Below is a small trained network, with its code and all its weights. Each question gives an input and a target symbol and asks what happens when units are switched off, that is, made to give their printed mean instead of their output.

import numpy as np


def w(rows, s, z=0):
    codes = np.array(rows[::2]) - 128.0
    scale = np.full(codes.shape[1], s)
    scale[-1] = z or s
    return codes * scale


def f(y):
    return np.maximum(y, 0)


def softmax(a):
    e = np.exp(a - a.max(-1, keepdims=True))
    return e / e.sum(-1, keepdims=True)


def log_softmax(a):
    a = a - a.max(-1, keepdims=True)
    return a - np.log(np.exp(a).sum(-1, keepdims=True))


def net(x, mask):
    ids = ['ΔΛΠΣΦΩαβγεζηξτψ'.index(c) for c in x.split()]
    T = len(ids)
    res = E[ids] + P[:T]
    u = 0
    for l in range(3):
        r = res
        for j in range(3):
            rows = slice(2 * j, 2 * j + 2)
            q, k, v = (r @ M[l][rows].T for M in (Q, K, V))
            z = softmax(np.where(np.tri(T) > 0, q @ k.T / 2**0.5, -1e9)) @ v
            o = O[l][rows]
            res = res + np.where(mask[u + j], z, o[:, -1]) @ o[:, :-1]
        u += 3
        y = f(res @ A[l][:, :-1].T + A[l][:, -1])
        res = res + np.where(mask[u : u + 4], y, B[l][:, -1]) @ B[l][:, :-1]
        u += 4
    return log_softmax(res[-1] @ U[:, :-1].T + U[:, -1])


Q, K, V, O, A, B = {}, {}, {}, {}, {}, {}
E = w([
[87,110,109,173],'Δ',
[81,138,149,157],'Λ',
[167,175,101,91],'Π',
[98,121,136,149],'Σ',
[135,180,132,107],'Φ',
[68,164,149,130],'Ω',
[132,113,113,154],'α',
[140,176,98,115],'β',
[96,154,180,164],'γ',
[114,188,166,108],'ε',
[109,107,132,165],'ζ',
[93,161,27,177],'η',
[56,190,88,146],'ξ',
[177,139,221,152],'τ',
[77,250,186,103],'ψ',
],0.019)
P = w([
[144,89,148,66],'0',
[200,145,71,110],'1',
[216,181,83,143],'2',
[30,110,153,6],'3',
[132,156,130,154],'4',
[153,183,129,197],'5',
],0.014)
Q[0] = w([
[163,182,198,151],'L0H1',
[172,123,104,83],'L0H1',
[83,104,138,192],'L0H2',
[70,3,153,105],'L0H2',
[106,147,164,119],'L0H3',
[104,106,97,149],'L0H3',
],0.011)
K[0] = w([
[159,164,161,221],'L0H1',
[218,101,26,59],'L0H1',
[47,196,76,82],'L0H2',
[156,87,108,1],'L0H2',
[121,161,54,174],'L0H3',
[183,107,145,130],'L0H3',
],0.0076)
V[0] = w([
[143,206,87,165],'L0H1',
[41,101,253,150],'L0H1',
[223,40,166,106],'L0H2',
[136,184,161,240],'L0H2',
[178,133,132,129],'L0H3',
[165,23,171,72],'L0H3',
],0.0055)
O[0] = w([
[43,103,147,149,228],'L0H1',
[218,182,59,66,81],'L0H1',
[11,50,185,204,4],'L0H2',
[55,227,124,124,224],'L0H2',
[165,164,89,95,161],'L0H3',
[255,126,44,81,43],'L0H3',
],0.0044,0.0016)
A[0] = w([
[111,182,1,67,101],'L0N1',
[184,134,117,156,95],'L0N2',
[177,111,250,133,3],'L0N3',
[126,118,92,202,34],'L0N4',
],0.0096,0.0038)
B[0] = w([
[38,110,224,164,253],'L0N1',
[17,180,217,182,162],'L0N2',
[1,202,247,181,193],'L0N3',
[102,92,229,148,162],'L0N4',
],0.0058,0.0051)
Q[1] = w([
[133,40,145,51],'L1H1',
[39,7,144,72],'L1H1',
[120,152,179,136],'L1H2',
[150,88,190,172],'L1H2',
[128,32,148,59],'L1H3',
[89,109,163,123],'L1H3',
],0.014)
K[1] = w([
[201,78,61,108],'L1H1',
[245,65,95,20],'L1H1',
[111,200,94,93],'L1H2',
[123,83,44,172],'L1H2',
[185,57,117,106],'L1H3',
[144,63,140,117],'L1H3',
],0.012)
V[1] = w([
[184,150,26,45],'L1H1',
[209,223,183,2],'L1H1',
[158,96,191,155],'L1H2',
[127,167,10,186],'L1H2',
[232,143,178,81],'L1H3',
[55,223,105,127],'L1H3',
],0.0092)
O[1] = w([
[33,59,107,132,3],'L1H1',
[218,51,197,98,160],'L1H1',
[152,148,137,196,130],'L1H2',
[123,173,85,74,93],'L1H2',
[104,52,206,173,102],'L1H3',
[179,98,116,2,211],'L1H3',
],0.0084,0.012)
A[1] = w([
[93,3,105,178,163],'L1N1',
[70,181,212,212,156],'L1N2',
[68,222,102,144,3],'L1N3',
[1,207,214,93,163],'L1N4',
],0.0068,0.006)
B[1] = w([
[142,11,130,121,170],'L1N1',
[116,128,37,133,227],'L1N2',
[164,174,206,167,170],'L1N3',
[155,48,86,106,254],'L1N4',
],0.011,0.0078)
Q[2] = w([
[171,95,24,75],'L2H1',
[146,82,147,125],'L2H1',
[132,172,143,141],'L2H2',
[129,139,163,70],'L2H2',
[221,135,162,135],'L2H3',
[167,248,132,109],'L2H3',
],0.013)
K[2] = w([
[126,90,134,213],'L2H1',
[138,145,142,139],'L2H1',
[170,144,126,126],'L2H2',
[134,120,120,103],'L2H2',
[153,147,154,99],'L2H3',
[214,138,3,85],'L2H3',
],0.016)
V[2] = w([
[101,105,112,133],'L2H1',
[166,103,94,81],'L2H1',
[163,154,184,66],'L2H2',
[215,95,1,104],'L2H2',
[120,172,42,173],'L2H3',
[104,133,89,18],'L2H3',
],0.0094)
O[2] = w([
[108,74,166,181,122],'L2H1',
[109,170,166,58,171],'L2H1',
[131,89,62,220,254],'L2H2',
[95,103,106,110,249],'L2H2',
[82,96,87,249,28],'L2H3',
[253,132,55,77,136],'L2H3',
],0.0065,0.0081)
A[2] = w([
[64,93,204,132,7],'L2N1',
[177,164,124,67,116],'L2N2',
[8,135,168,61,92],'L2N3',
[146,45,143,124,94],'L2N4',
],0.012)
B[2] = w([
[11,251,44,3,165],'L2N1',
[52,61,136,193,251],'L2N2',
[219,142,212,226,186],'L2N3',
[151,222,46,188,182],'L2N4',
],0.0072,0.018)
U = w([
[80,120,104,218,27],'Δ',
[139,216,113,63,95],'Λ',
[139,169,143,83,215],'Π',
[64,124,122,150,181],'Σ',
[136,132,171,95,207],'Φ',
[63,71,106,84,166],'Ω',
[76,2,149,247,202],'α',
[139,141,135,113,186],'β',
[132,135,139,131,203],'γ',
[120,68,184,124,171],'ε',
[89,171,175,155,153],'ζ',
[149,221,87,144,3],'η',
[155,147,30,110,45],'ξ',
[230,151,179,214,89],'τ',
[177,29,137,151,1],'ψ',
],0.0094,0.0036)

Each question gives the input, a string of symbols that net reads in full, and the target symbol t.
The units are the heads (2 rows each of Q, K, V and O) and the neurons (one row each of A and B). Each row of codes is followed by its name. A weight is (code - 128) times the scale printed after its matrix; where a second scale follows, it is the last column's (O, A, B and U).
mask holds one flag per unit, layer by layer, with each layer's heads first. A switched-off unit (its flag False) gives its mean, the last column of its rows in O or B, instead of its output. The means were averaged over made-up inputs and are rounded, as every weight is.
A unit's drop is (log p(t) with every unit on - log p(t) with that unit switched off) / (log p(t) with every unit on - log p(t) with every unit switched off).
The circuit of an input: a set's keep is (log p(t) with only the set's units on - log p(t) with every unit switched off) / (log p(t) with every unit on - log p(t) with every unit switched off). Starting from the 12 units with the biggest drops (on a tie, the unit counted first), units are removed one at a time, each time the one whose removal leaves the highest keep (on an exact tie, the one counted first), for as long as the keep stays at least 0.8.
units of the circuit, in order: the units of the circuit, biggest drop first
unit that matters most: the unit with the biggest drop
k most important neurons: the k neurons with the biggest drops, biggest first
top k neurons in layer l: the k neurons of layer l with the biggest drops, biggest first
heads that matter: for each layer, one digit per head in row order, 1 if its drop is at least 0.15 and else 0, layers parted by /
input Δ ξ β τ, target α: 3 most important neurons => (L1N2 L2N3 L1N4)
input β α Φ τ Δ Φ, target τ: units of the circuit, in order => (L0N3 L1H1)
input Δ η Δ, target η: unit that matters most => L1H1
input ξ γ Δ α β Π, target ξ: units of the circuit, in order => (L2H3 L1H3)
input α ε τ Π ζ Ω, target τ: units of the circuit, in order => (L0N3 L1H1 L0N2)
input Δ Π Δ, target Δ: 2 most important neurons => (L2N2 L1N2)
input ψ β Δ τ ζ, target τ: 4 most important neurons => (L0N3 L2N1 L1N4 L1N2)
input Φ Ω α τ Λ, target τ: units of the circuit, in order => (L0N3 L1H1)
input ψ ξ Λ Δ, target ε: heads that matter => 110 / 110 / 101
input Δ γ τ τ Δ, target τ: units of the circuit, in order => (L1H1 L0N3)
input τ Δ Ω, target τ: units of the circuit, in order => (L0N3 L1H1)
input Π ψ Δ, target ψ: units of the circuit, in order => (L1H3 L1H1)
input τ Δ Δ ψ, target ζ: top 3 neurons in layer 2 => (L2N3 L2N1 L2N2)
input ε Π ψ ε Δ ζ, target ψ: unit that matters most => L2N2
input ψ ζ α α, target ε: 2 most important neurons => (L2N2 L2N3)
input ζ τ Λ Π Π η, target η: units of the circuit, in order => (L1H3 L1N3 L1H1)
input τ ξ η Δ, target ζ: units of the circuit, in order => (L2H3 L2N3 L2N1 L1H3)
input Π Π Φ ξ Δ, target ξ: 3 most important neurons => (L0N1 L2N3 L1N3)
input Π Φ Φ τ, target Λ: 2 most important neurons => (L2N1 L2N4)
input ξ Δ τ η Σ, target τ: units of the circuit, in order => (L1H1 L0N3 L0H2)
input ξ η ξ ε Δ α, target ξ: units of the circuit, in order => (L1H3 L2H3)
